Below are the code and all the weights of a small trained network. Each question names an input and a class and asks about switching units off, where a switched-off unit gives its printed mean instead of its output.

import numpy as np


def w(rows, s, z=0):
    codes = np.array(rows[::2]) - 128.0
    scale = np.full(codes.shape[1], s)
    scale[-1] = z or s
    return codes * scale


def f(y):
    return np.maximum(y, 0)


def log_softmax(a):
    a = a - a.max(-1, keepdims=True)
    return a - np.log(np.exp(a).sum(-1, keepdims=True))


def net(x, mask):
    res = np.array(x, float).reshape(1, 6) / 4 @ E
    y = f(res @ A[0][:, :-1].T + A[0][:, -1])
    res = res + np.where(mask, y, B[0][:, -1]) @ B[0][:, :-1]
    return log_softmax(res[-1] @ U[:, :-1].T + U[:, -1])


A, B = {}, {}
E = w([
[28,39,50,177,159,117],'x0',
[125,124,131,120,124,127],'x1',
[227,38,83,148,95,126],'x2',
[130,127,131,126,128,128],'x3',
[100,143,174,233,38,147],'x4',
[108,137,92,83,87,254],'x5',
],0.0079)
A[0] = w([
[154,117,124,69,182,116,110],'neuron 1',
[78,90,97,146,157,124,52],'neuron 2',
[212,56,92,154,100,153,91],'neuron 3',
[142,120,129,82,206,54,152],'neuron 4',
[64,179,158,126,172,144,69],'neuron 5',
[83,167,130,100,115,136,198],'neuron 6',
[129,113,98,70,219,130,44],'neuron 7',
[106,138,165,195,67,138,105],'neuron 8',
[173,148,167,96,114,160,98],'neuron 9',
[171,148,145,108,108,136,102],'neuron 10',
[182,194,152,126,125,131,105],'neuron 11',
[51,164,191,89,137,117,95],'neuron 12',
[116,104,159,85,112,238,254],'neuron 13',
[160,184,160,101,120,108,79],'neuron 14',
[200,50,115,129,76,127,129],'neuron 15',
[188,171,140,97,88,153,172],'neuron 16',
[141,120,98,39,181,107,87],'neuron 17',
[106,147,84,109,105,165,173],'neuron 18',
[167,124,210,113,136,128,90],'neuron 19',
[133,132,199,152,165,1,232],'neuron 20',
[163,147,131,97,149,134,58],'neuron 21',
[188,153,180,97,108,130,37],'neuron 22',
[92,64,99,150,170,141,38],'neuron 23',
[140,129,85,64,172,184,127],'neuron 24',
[161,105,159,172,171,106,221],'neuron 25',
[177,166,157,94,122,118,77],'neuron 26',
],0.009,0.0037)
B[0] = w([
[170,167,121,180,98,148,188],'neuron 1',
[55,139,41,165,82,81,181],'neuron 2',
[164,190,124,23,151,62,211],'neuron 3',
[145,108,175,174,110,168,219],'neuron 4',
[136,236,111,34,134,25,186],'neuron 5',
[139,137,150,81,191,108,191],'neuron 6',
[182,171,112,227,24,107,193],'neuron 7',
[227,222,177,224,52,154,199],'neuron 8',
[76,101,99,146,111,121,177],'neuron 9',
[76,84,41,114,117,99,164],'neuron 10',
[75,63,71,146,107,110,181],'neuron 11',
[153,205,111,55,148,67,194],'neuron 12',
[142,52,203,99,168,188,239],'neuron 13',
[67,100,66,150,123,100,172],'neuron 14',
[176,236,110,1,188,41,212],'neuron 15',
[59,71,83,136,158,117,205],'neuron 16',
[217,173,144,246,50,135,203],'neuron 17',
[148,71,166,128,132,152,184],'neuron 18',
[76,83,80,159,121,118,165],'neuron 19',
[126,14,203,74,144,221,254],'neuron 20',
[123,121,106,165,77,111,151],'neuron 21',
[66,120,40,166,109,99,172],'neuron 22',
[57,90,38,113,88,60,183],'neuron 23',
[162,119,191,187,111,188,201],'neuron 24',
[135,99,181,88,170,150,197],'neuron 25',
[63,100,72,174,108,98,172],'neuron 26',
],0.0059,0.0074)
U = w([
[2,77,28,174,86,89,47],'0',
[184,202,168,252,22,150,74],'1',
[135,218,125,31,179,67,93],'2',
[104,28,209,111,158,202,94],'3',
[105,113,140,148,147,152,253],'4',
[99,116,132,155,157,148,212],'5',
],0.0087,0.0058)

Each question gives the input, the list of numbers given to net, and the class t.
The units are the neurons (one row each of A and B). Each row of codes is followed by its name. A weight is (code - 128) times the scale printed after its matrix; where a second scale follows, it is the last column's (A, B and U).
mask holds one flag per neuron, in row order. A switched-off neuron (its flag False) gives its mean, the last column of its row in B, instead of its output. The means were averaged over made-up inputs and are rounded, as every weight is.
A unit's drop is (log p(t) with every unit on - log p(t) with that unit switched off) / (log p(t) with every unit on - log p(t) with every unit switched off).
The circuit of an input: a set's keep is (log p(t) with only the set's units on - log p(t) with every unit switched off) / (log p(t) with every unit on - log p(t) with every unit switched off). Starting from the 12 units with the biggest drops (on a tie, the unit counted first), units are removed one at a time, each time the one whose removal leaves the highest keep (on an exact tie, the one counted first), for as long as the keep stays at least 0.8.
circuit, biggest first: the units of the circuit, biggest drop first
most important unit: the unit with the biggest drop
k most important neurons: the k neurons with the biggest drops, biggest first
drop when u is switched off: that unit's drop, to one decimal
input [5,-1,4,-7,4,-7], class 3: 2 most important neurons => neuron 20; neuron 25
input [1,-6,6,8,6,8], class 3: most important neuron => neuron 13
input [3,8,-8,3,1,-3], class 2: circuit, biggest first => neuron 5; neuron 12
input [3,7,8,-4,7,-7], class 2: 2 most important neurons => neuron 15; neuron 3
input [1,-1,-8,-2,5,-1], class 2: 2 most important neurons => neuron 5; neuron 12
input [-6,-2,-1,7,-8,-1], class 1: circuit, biggest first => neuron 17; neuron 7
input [6,-5,-4,4,8,-4], class 1: 2 most important neurons => neuron 8; neuron 16
input [-1,5,-5,5,-3,7], class 3: 3 most important neurons => neuron 13; neuron 15; neuron 24
input [-4,0,-7,-6,-7,3], class 1: 2 most important neurons => neuron 17; neuron 7
input [-3,-5,8,7,7,8], class 2: circuit, biggest first => neuron 15; neuron 3
input [4,-5,-1,7,-1,8], class 3: circuit, biggest first => neuron 13; neuron 18
input [0,-3,-3,1,1,-5], class 3: circuit, biggest first => neuron 20; neuron 15
input [-3,7,7,2,2,6], class 2: 3 most important neurons => neuron 15; neuron 3; neuron 20
input [-2,-7,5,8,4,-8], class 3: most important unit => neuron 20
input [-5,-5,6,-7,3,-6], class 4: 3 most important neurons => neuron 20; neuron 5; neuron 12
input [7,4,5,-6,8,7], class 1: 2 most important neurons => neuron 8; neuron 20
input [-4,7,-8,6,4,-2], class 2: 2 most important neurons => neuron 12; neuron 5
input [-4,-3,-8,8,2,3], class 2: 2 most important neurons => neuron 5; neuron 12
input [-6,-1,7,3,2,3], class 2: 2 most important neurons => neuron 15; neuron 3
input [1,3,-2,3,5,-6], class 3: circuit, biggest first => neuron 20
input [4,2,-6,2,-8,0], class 1: drop when neuron 7 is switched off => 0.2
input [-8,-5,-6,-8,-2,-1], class 0: drop when neuron 20 is switched off => 0.0
input [2,4,0,7,0,-8], class 3: drop when neuron 20 is switched off => 0.3
